Below are the code and all the weights of a small trained network. Each question names an input and a class and asks about switching units off, where a switched-off unit gives its printed mean instead of its output.

import numpy as np


def w(rows, s, z=0):
    codes = np.array(rows[::2]) - 128.0
    scale = np.full(codes.shape[1], s)
    scale[-1] = z or s
    return codes * scale


def norm(h):
    return h / np.sqrt((h * h).mean(-1, keepdims=True) + 1e-5)


def f(y):
    return np.maximum(y, 0)


def log_softmax(a):
    a = a - a.max(-1, keepdims=True)
    return a - np.log(np.exp(a).sum(-1, keepdims=True))


def net(x, mask):
    res = np.array(x, float).reshape(1, 3) / 4 @ E
    u = 0
    for l in range(2):
        y = f(norm(res) @ A[l][:, :-1].T + A[l][:, -1])
        res = res + np.where(mask[u : u + 12], y, B[l][:, -1]) @ B[l][:, :-1]
        u += 12
    return log_softmax(norm(res)[-1] @ U[:, :-1].T + U[:, -1])


A, B = {}, {}
E = w([
[141,120,112,181,84,161,154,160,142,90,113,84],'x0',
[74,6,137,206,196,67,130,119,162,138,61,137],'x1',
[207,136,137,170,105,86,31,107,250,110,177,182],'x2',
],0.017)
A[0] = w([
[172,147,126,110,110,72,94,121,155,71,118,136,106],'L0N0',
[88,176,153,61,172,69,98,59,86,224,170,179,14],'L0N1',
[111,127,151,42,213,66,89,46,109,248,118,200,14],'L0N2',
[125,142,152,162,102,110,130,97,109,158,131,104,111],'L0N3',
[161,117,118,169,130,89,102,97,200,157,166,143,80],'L0N4',
[99,119,86,149,155,127,140,114,129,147,206,102,91],'L0N5',
[118,229,141,99,106,184,99,166,156,130,179,103,103],'L0N6',
[103,68,83,107,136,148,159,143,39,196,110,120,96],'L0N7',
[154,127,84,254,68,168,172,163,167,31,79,20,41],'L0N8',
[152,100,84,197,56,163,125,231,111,59,103,95,6],'L0N9',
[115,46,128,225,178,97,100,111,165,150,61,135,80],'L0N10',
[121,85,144,101,122,141,126,124,128,152,176,107,76],'L0N11',
],0.0085,0.011)
B[0] = w([
[130,174,222,112,166,130,123,138,66,109,77,112,186],'L0N0',
[80,8,96,84,126,226,172,193,188,68,186,175,180],'L0N1',
[61,40,158,23,124,215,159,162,250,120,241,118,200],'L0N2',
[146,123,144,167,163,186,150,132,132,143,147,95,128],'L0N3',
[96,138,146,144,154,157,65,103,42,85,82,35,210],'L0N4',
[136,123,144,87,123,119,116,115,89,165,140,134,128],'L0N5',
[176,90,75,198,178,180,172,72,98,145,95,134,214],'L0N6',
[159,158,186,172,139,137,56,114,94,67,109,57,219],'L0N7',
[74,21,173,2,115,219,146,165,226,92,190,138,216],'L0N8',
[55,60,124,66,137,168,153,154,191,153,237,160,162],'L0N9',
[214,138,101,96,64,103,180,62,93,193,125,149,254],'L0N10',
[118,105,155,141,147,167,140,114,116,129,147,145,128],'L0N11',
],0.0088,0.0084)
A[1] = w([
[70,115,135,120,123,124,129,211,174,132,158,174,18],'L1N0',
[4,135,120,116,143,111,190,180,76,155,101,123,3],'L1N1',
[134,132,108,202,173,148,109,114,130,88,123,157,117],'L1N2',
[132,131,63,159,141,122,149,104,147,185,113,132,29],'L1N3',
[133,219,79,80,83,156,139,149,132,149,167,157,31],'L1N4',
[142,141,191,110,116,119,89,134,81,110,120,101,71],'L1N5',
[153,129,157,102,94,101,139,94,122,191,120,99,140],'L1N6',
[105,99,122,171,196,176,127,130,101,112,127,91,91],'L1N7',
[111,93,170,130,124,162,159,89,89,142,123,105,176],'L1N8',
[54,49,132,186,157,55,156,133,176,157,86,145,105],'L1N9',
[148,138,137,180,126,98,77,133,148,126,132,147,11],'L1N10',
[157,122,143,162,126,107,51,116,230,117,148,167,39],'L1N11',
],0.017,0.0043)
B[1] = w([
[54,97,79,50,147,136,99,95,176,135,102,144,177],'L1N0',
[89,165,227,179,126,144,83,218,105,84,151,29,208],'L1N1',
[110,145,87,91,123,45,138,124,149,138,104,133,160],'L1N2',
[126,134,83,114,151,86,137,98,140,121,142,167,143],'L1N3',
[173,30,151,197,156,117,181,111,89,164,136,167,189],'L1N4',
[100,132,44,142,116,65,86,114,168,162,101,129,182],'L1N5',
[154,181,78,128,106,115,116,78,159,89,95,159,172],'L1N6',
[115,114,128,121,110,69,102,92,182,159,70,152,204],'L1N7',
[144,170,104,118,138,72,64,109,177,116,129,161,254],'L1N8',
[227,138,106,165,120,245,207,131,26,152,213,168,225],'L1N9',
[92,142,109,156,137,114,126,105,84,156,91,69,168],'L1N10',
[36,166,189,120,138,130,113,212,82,99,101,37,240],'L1N11',
],0.011,0.013)
U = w([
[105,187,161,171,138,100,60,120,69,114,62,41,161],'0',
[250,126,109,188,132,165,168,69,50,150,134,169,150],'1',
[96,62,166,80,138,229,141,145,151,110,199,114,203],'2',
[111,111,61,66,115,63,89,76,244,128,91,199,193],'3',
[113,162,113,135,82,94,146,170,124,139,135,184,35],'4',
[112,174,99,131,120,119,170,161,146,186,102,147,25],'5',
[131,156,102,119,78,85,152,192,129,183,115,173,2],'6',
[109,139,95,136,91,105,165,144,117,152,114,138,50],'7',
],0.018,0.0066)

Each question gives the input, the list of numbers given to net, and the class t.
The units are the neurons (one row each of A and B). Each row of codes is followed by its name. A weight is (code - 128) times the scale printed after its matrix; where a second scale follows, it is the last column's (A, B and U).
mask holds one flag per neuron, layer by layer. A switched-off neuron (its flag False) gives its mean, the last column of its row in B, instead of its output. The means were averaged over made-up inputs and are rounded, as every weight is.
A unit's drop is (log p(t) with every unit on - log p(t) with that unit switched off) / (log p(t) with every unit on - log p(t) with every unit switched off).
The circuit of an input: a set's keep is (log p(t) with only the set's units on - log p(t) with every unit switched off) / (log p(t) with every unit on - log p(t) with every unit switched off). Starting from the 12 units with the biggest drops (on a tie, the unit counted first), units are removed one at a time, each time the one whose removal leaves the highest keep (on an exact tie, the one counted first), for as long as the keep stays at least 0.8.
circuit, biggest first: the units of the circuit, biggest drop first
unit that matters most: the unit with the biggest drop
top k neurons: the k neurons with the biggest drops, biggest first
k most important neurons of layer l: the k neurons of layer l with the biggest drops, biggest first
drop of u: that unit's drop, to one decimal
input [-8,-1,5], class 2: unit that matters most : L0N2
input [8,1,7], class 2: top 4 neurons : (L0N8 L0N9 L0N7 L1N8)
input [8,8,-3], class 1: top 3 neurons : (L1N9 L0N10 L0N2)
input [-3,0,2], class 3: 2 most important neurons of layer 0 : (L0N4 L0N8)
input [0,1,3], class 3: 4 most important neurons of layer 0 : (L0N4 L0N0 L0N7 L0N10)
input [-4,-6,-7], class 0: top 3 neurons : (L0N10 L1N9 L1N1)
input [5,-5,-6], class 0: top 3 neurons : (L0N10 L1N9 L0N2)
input [-8,8,7], class 1: 2 most important neurons of layer 0 : (L0N10 L0N8)
input [-8,6,5], class 2: top 2 neurons : (L0N2 L1N11)
input [8,7,4], class 2: top 4 neurons : (L0N8 L0N6 L1N11 L0N9)
input [7,8,0], class 1: top 2 neurons : (L1N9 L0N10)
input [-8,7,1], class 2: top 2 neurons : (L0N2 L1N9)
input [2,-7,-5], class 1: 2 most important neurons of layer 1 : (L1N4 L1N11)
input [6,-8,-8], class 0: 3 most important neurons of layer 1 : (L1N9 L1N1 L1N8)
input [6,6,-5], class 1: 2 most important neurons of layer 0 : (L0N2 L0N10)
input [8,3,6], class 2: circuit, biggest first : (L0N8)
input [-2,-2,-4], class 0: top 2 neurons : (L1N1 L0N10)
input [-5,-8,-6], class 1: top 2 neurons : (L1N4 L1N11)
input [-8,6,3], class 2: top 2 neurons : (L0N2 L1N9)
input [4,8,5], class 1: circuit, biggest first : (L1N9)
input [1,8,5], class 1: drop of L1N9 : 0.8
input [-7,0,2], class 2: drop of L0N2 : 0.3
input [3,1,-1], class 3: drop of L1N1 : 0.2
